Here is a tiny trained network, its code and every weight. The questions are about switching its units off for an input and a target symbol, where a switched-off unit gives its printed mean instead of its output.

import numpy as np


def w(rows, s, z=0):
    codes = np.array(rows[::2]) - 128.0
    scale = np.full(codes.shape[1], s)
    scale[-1] = z or s
    return codes * scale


def norm(h):
    return h / np.sqrt((h * h).mean(-1, keepdims=True) + 1e-5)


def softmax(a):
    e = np.exp(a - a.max(-1, keepdims=True))
    return e / e.sum(-1, keepdims=True)


def log_softmax(a):
    a = a - a.max(-1, keepdims=True)
    return a - np.log(np.exp(a).sum(-1, keepdims=True))


def net(x, mask):
    ids = ['αγδεζλξσω'.index(c) for c in x.split()]
    T = len(ids)
    res = E[ids] + P[:T]
    u = 0
    for l in range(3):
        r = norm(res)
        for j in range(2):
            rows = slice(2 * j, 2 * j + 2)
            q, k, v = (r @ M[l][rows].T for M in (Q, K, V))
            z = softmax(np.where(np.tri(T) > 0, q @ k.T / 2**0.5, -1e9)) @ v
            o = O[l][rows]
            res = res + np.where(mask[u + j], z, o[:, -1]) @ o[:, :-1]
        u += 2
    return log_softmax(norm(res)[-1] @ U[:, :-1].T + U[:, -1])


Q, K, V, O = {}, {}, {}, {}
E = w([
[144,79,168],'α',
[92,156,137],'γ',
[125,119,76],'δ',
[4,187,106],'ε',
[197,189,102],'ζ',
[106,108,143],'λ',
[136,135,141],'ξ',
[111,118,78],'σ',
[127,120,78],'ω',
],0.029)
P = w([
[93,76,2],'0',
[84,205,125],'1',
[104,178,116],'2',
[115,165,111],'3',
[115,160,113],'4',
[124,158,105],'5',
[125,151,106],'6',
[118,142,107],'7',
[127,145,103],'8',
[116,141,99],'9',
],0.0081)
Q[0] = w([
[137,182,252],'0.h1',
[168,150,18],'0.h1',
[139,83,86],'0.h2',
[161,145,131],'0.h2',
],0.026)
K[0] = w([
[34,186,196],'0.h1',
[250,20,99],'0.h1',
[130,64,163],'0.h2',
[188,134,142],'0.h2',
],0.023)
V[0] = w([
[61,140,191],'0.h1',
[41,225,148],'0.h1',
[193,47,240],'0.h2',
[254,173,63],'0.h2',
],0.0086)
O[0] = w([
[147,71,101,195],'0.h1',
[132,80,68,254],'0.h1',
[109,115,1,66],'0.h2',
[167,71,129,22],'0.h2',
],0.014,0.0065)
Q[1] = w([
[191,122,107],'1.h1',
[122,108,126],'1.h1',
[6,211,94],'1.h2',
[196,183,150],'1.h2',
],0.021)
K[1] = w([
[186,118,113],'1.h1',
[131,118,108],'1.h1',
[56,253,210],'1.h2',
[172,78,219],'1.h2',
],0.017)
V[1] = w([
[130,113,41],'1.h1',
[145,255,69],'1.h1',
[53,75,76],'1.h2',
[197,11,157],'1.h2',
],0.01)
O[1] = w([
[47,41,128,108],'1.h1',
[80,221,182,62],'1.h1',
[236,148,200,236],'1.h2',
[92,254,221,2],'1.h2',
],0.0079,0.0049)
Q[2] = w([
[71,57,81],'2.h1',
[168,66,236],'2.h1',
[79,56,252],'2.h2',
[172,107,109],'2.h2',
],0.021)
K[2] = w([
[48,85,72],'2.h1',
[200,54,152],'2.h1',
[54,177,255],'2.h2',
[179,114,152],'2.h2',
],0.021)
V[2] = w([
[81,38,250],'2.h1',
[78,227,189],'2.h1',
[153,187,194],'2.h2',
[125,100,235],'2.h2',
],0.011)
O[2] = w([
[63,124,254,188],'2.h1',
[86,180,52,1],'2.h1',
[132,34,184,53],'2.h2',
[186,59,122,143],'2.h2',
],0.0098,0.0045)
U = w([
[111,52,48,70],'α',
[118,118,193,254],'γ',
[138,150,118,48],'δ',
[7,150,137,94],'ε',
[185,208,147,125],'ζ',
[132,152,90,91],'λ',
[123,144,128,43],'ξ',
[162,75,114,177],'σ',
[137,149,116,47],'ω',
],0.016,0.0055)

Each question gives the input, a string of symbols that net reads in full, and the target symbol t.
The units are the heads (2 rows each of Q, K, V and O). Each row of codes is followed by its name. A weight is (code - 128) times the scale printed after its matrix; where a second scale follows, it is the last column's (O and U).
mask holds one flag per head, layer by layer. A switched-off head (its flag False) gives its mean, the last column of its rows in O, instead of its output. The means were averaged over made-up inputs and are rounded, as every weight is.
A unit's drop is (log p(t) with every unit on - log p(t) with that unit switched off) / (log p(t) with every unit on - log p(t) with every unit switched off).
The circuit of an input: a set's keep is (log p(t) with only the set's units on - log p(t) with every unit switched off) / (log p(t) with every unit on - log p(t) with every unit switched off). Starting from all 6 units, units are removed one at a time, each time the one whose removal leaves the highest keep (on an exact tie, the one counted first), for as long as the keep stays at least 0.8.
circuit, biggest first: the units of the circuit, biggest drop first
which heads matter: for each layer, one digit per head in row order, 1 if its drop is at least 0.15 and else 0, layers parted by /
drop when u is switched off: that unit's drop, to one decimal
input λ ε ε σ, target ε: which heads matter : 01 / 01 / 01
input λ ε ε ε ζ δ, target ε: circuit, biggest first : (2.h2, 0.h1)
input ε γ ω, target ε: circuit, biggest first : (1.h2, 0.h2)
input σ ξ α ε γ, target σ: circuit, biggest first : (0.h1, 1.h2)
input λ λ ω ζ λ δ ξ, target γ: which heads matter : 10 / 01 / 10
input σ λ ε α α λ ζ ω λ λ, target α: which heads matter : 11 / 00 / 00
input λ λ α ζ λ σ γ σ α α, target α: which heads matter : 11 / 00 / 00
input δ ξ γ σ ω, target γ: circuit, biggest first : (0.h2, 1.h2)
input γ γ δ, target γ: which heads matter : 11 / 00 / 01
input γ γ ω, target γ: circuit, biggest first : (0.h2)
input λ λ ζ ω ε ζ ε ξ, target γ: circuit, biggest first : (1.h2, 0.h2)
input λ ω α ε λ λ, target α: which heads matter : 10 / 01 / 00
input ω δ σ ω, target ζ: drop when 1.h2 is switched off : 0.2
input γ ε δ, target γ: drop when 1.h2 is switched off : -0.2
input γ ξ σ, target γ: drop when 0.h1 is switched off : 0.5
